Below is a small trained network, with its code and all its weights. Each question gives an input and a class and asks what happens when units are switched off, that is, made to give their printed mean instead of their output.

import numpy as np


def w(rows, s, z=0):
    codes = np.array(rows[::2]) - 128.0
    scale = np.full(codes.shape[1], s)
    scale[-1] = z or s
    return codes * scale


def f(y):
    return y / 2 * (1 + np.tanh(0.7978845608 * (y + 0.044715 * y**3)))


def log_softmax(a):
    a = a - a.max(-1, keepdims=True)
    return a - np.log(np.exp(a).sum(-1, keepdims=True))


def net(x, mask):
    res = np.array(x, float).reshape(1, 5) / 4 @ E
    y = f(res @ A[0][:, :-1].T + A[0][:, -1])
    res = res + np.where(mask, y, B[0][:, -1]) @ B[0][:, :-1]
    return log_softmax(res[-1] @ U[:, :-1].T + U[:, -1])


A, B = {}, {}
E = w([
[125,125,120,132,133,130,130,130,133,124,126],'x0',
[107,246,135,188,138,136,94,124,112,163,31],'x1',
[59,127,219,144,191,78,192,114,166,128,139],'x2',
[137,100,106,87,185,77,114,173,173,248,98],'x3',
[126,121,130,124,134,125,119,131,119,118,121],'x4',
],0.015)
A[0] = w([
[93,48,171,89,138,92,196,128,140,103,202,172],'N0',
[139,103,132,141,62,189,158,81,107,24,204,254],'N1',
[216,52,38,67,85,163,113,138,101,105,174,230],'N2',
[163,48,76,57,164,84,112,203,150,178,153,176],'N3',
[68,183,168,168,176,63,139,159,150,198,58,87],'N4',
[68,116,221,147,184,91,201,76,169,84,157,164],'N5',
[3,137,254,140,187,66,193,99,173,146,103,135],'N6',
[83,194,156,202,95,167,116,60,99,76,110,160],'N7',
[167,229,89,161,116,166,54,160,108,178,47,164],'N8',
[100,175,173,170,98,176,154,74,110,61,130,221],'N9',
],0.0086,0.0068)
B[0] = w([
[131,24,102,93,146,83,188,175,90,189,219,231],'N0',
[254,129,106,26,201,203,169,112,105,28,122,249],'N1',
[184,209,224,112,132,203,142,109,217,134,95,255],'N2',
[69,89,218,168,88,136,100,97,229,228,120,236],'N3',
[146,149,174,109,220,164,215,52,144,76,53,211],'N4',
[118,112,122,147,145,86,220,225,46,158,170,231],'N5',
[140,157,181,158,204,93,231,123,116,69,132,254],'N6',
[84,208,141,190,81,171,69,199,119,70,144,205],'N7',
[101,75,16,85,76,130,90,63,36,135,52,225],'N8',
[92,179,102,177,115,180,119,197,79,53,162,211],'N9',
],0.0078,0.019)
U = w([
[207,170,172,77,200,174,166,58,154,65,89,244],'0',
[157,84,79,87,127,114,152,205,50,113,221,137],'1',
[124,160,44,136,8,169,8,119,90,84,128,119],'2',
[11,210,176,242,102,136,123,188,101,98,138,40],'3',
[126,134,206,122,19,191,57,123,229,212,141,184],'4',
[64,68,165,138,127,3,136,133,158,204,200,5],'5',
[70,59,34,70,75,111,75,44,85,227,42,75],'6',
],0.0072,0.0021)

Each question gives the input, the list of numbers given to net, and the class t.
The units are the neurons (one row each of A and B). Each row of codes is followed by its name. A weight is (code - 128) times the scale printed after its matrix; where a second scale follows, it is the last column's (A, B and U).
mask holds one flag per neuron, in row order. A switched-off neuron (its flag False) gives its mean, the last column of its row in B, instead of its output. The means were averaged over made-up inputs and are rounded, as every weight is.
A unit's drop is (log p(t) with every unit on - log p(t) with that unit switched off) / (log p(t) with every unit on - log p(t) with every unit switched off).
The circuit of an input: a set's keep is (log p(t) with only the set's units on - log p(t) with every unit switched off) / (log p(t) with every unit on - log p(t) with every unit switched off). Starting from all 10 units, units are removed one at a time, each time the one whose removal leaves the highest keep (on an exact tie, the one counted first), for as long as the keep stays at least 0.8.
circuit, biggest first: the units of the circuit, biggest drop first
most important unit: the unit with the biggest drop
k most important neurons: the k neurons with the biggest drops, biggest first
drop of u: that unit's drop, to one decimal
input [-1,6,0,8,1], class 6: 2 most important neurons => N8, N1
input [6,0,-2,7,8], class 4: circuit, biggest first => N3
input [1,1,-3,-7,7], class 2: 2 most important neurons => N7, N6
input [-6,0,8,0,7], class 1: 2 most important neurons => N5, N3
input [-3,0,-6,5,-7], class 4: 2 most important neurons => N2, N3
input [-1,-7,6,1,0], class 5: 2 most important neurons => N3, N9
input [8,6,3,0,-6], class 3: 2 most important neurons => N1, N7
input [-2,5,1,0,5], class 3: 2 most important neurons => N1, N2
input [-2,0,4,-5,-1], class 1: 3 most important neurons => N1, N3, N2
input [-6,-1,-5,1,0], class 4: 2 most important neurons => N6, N4
input [7,5,-1,0,-7], class 2: drop of N5 => 0.0
input [-5,-7,-5,2,-3], class 4: drop of N3 => 0.3
input [-3,-1,5,4,8], class 5: drop of N1 => 0.2
input [-1,5,0,0,1], class 2: most important unit => N8
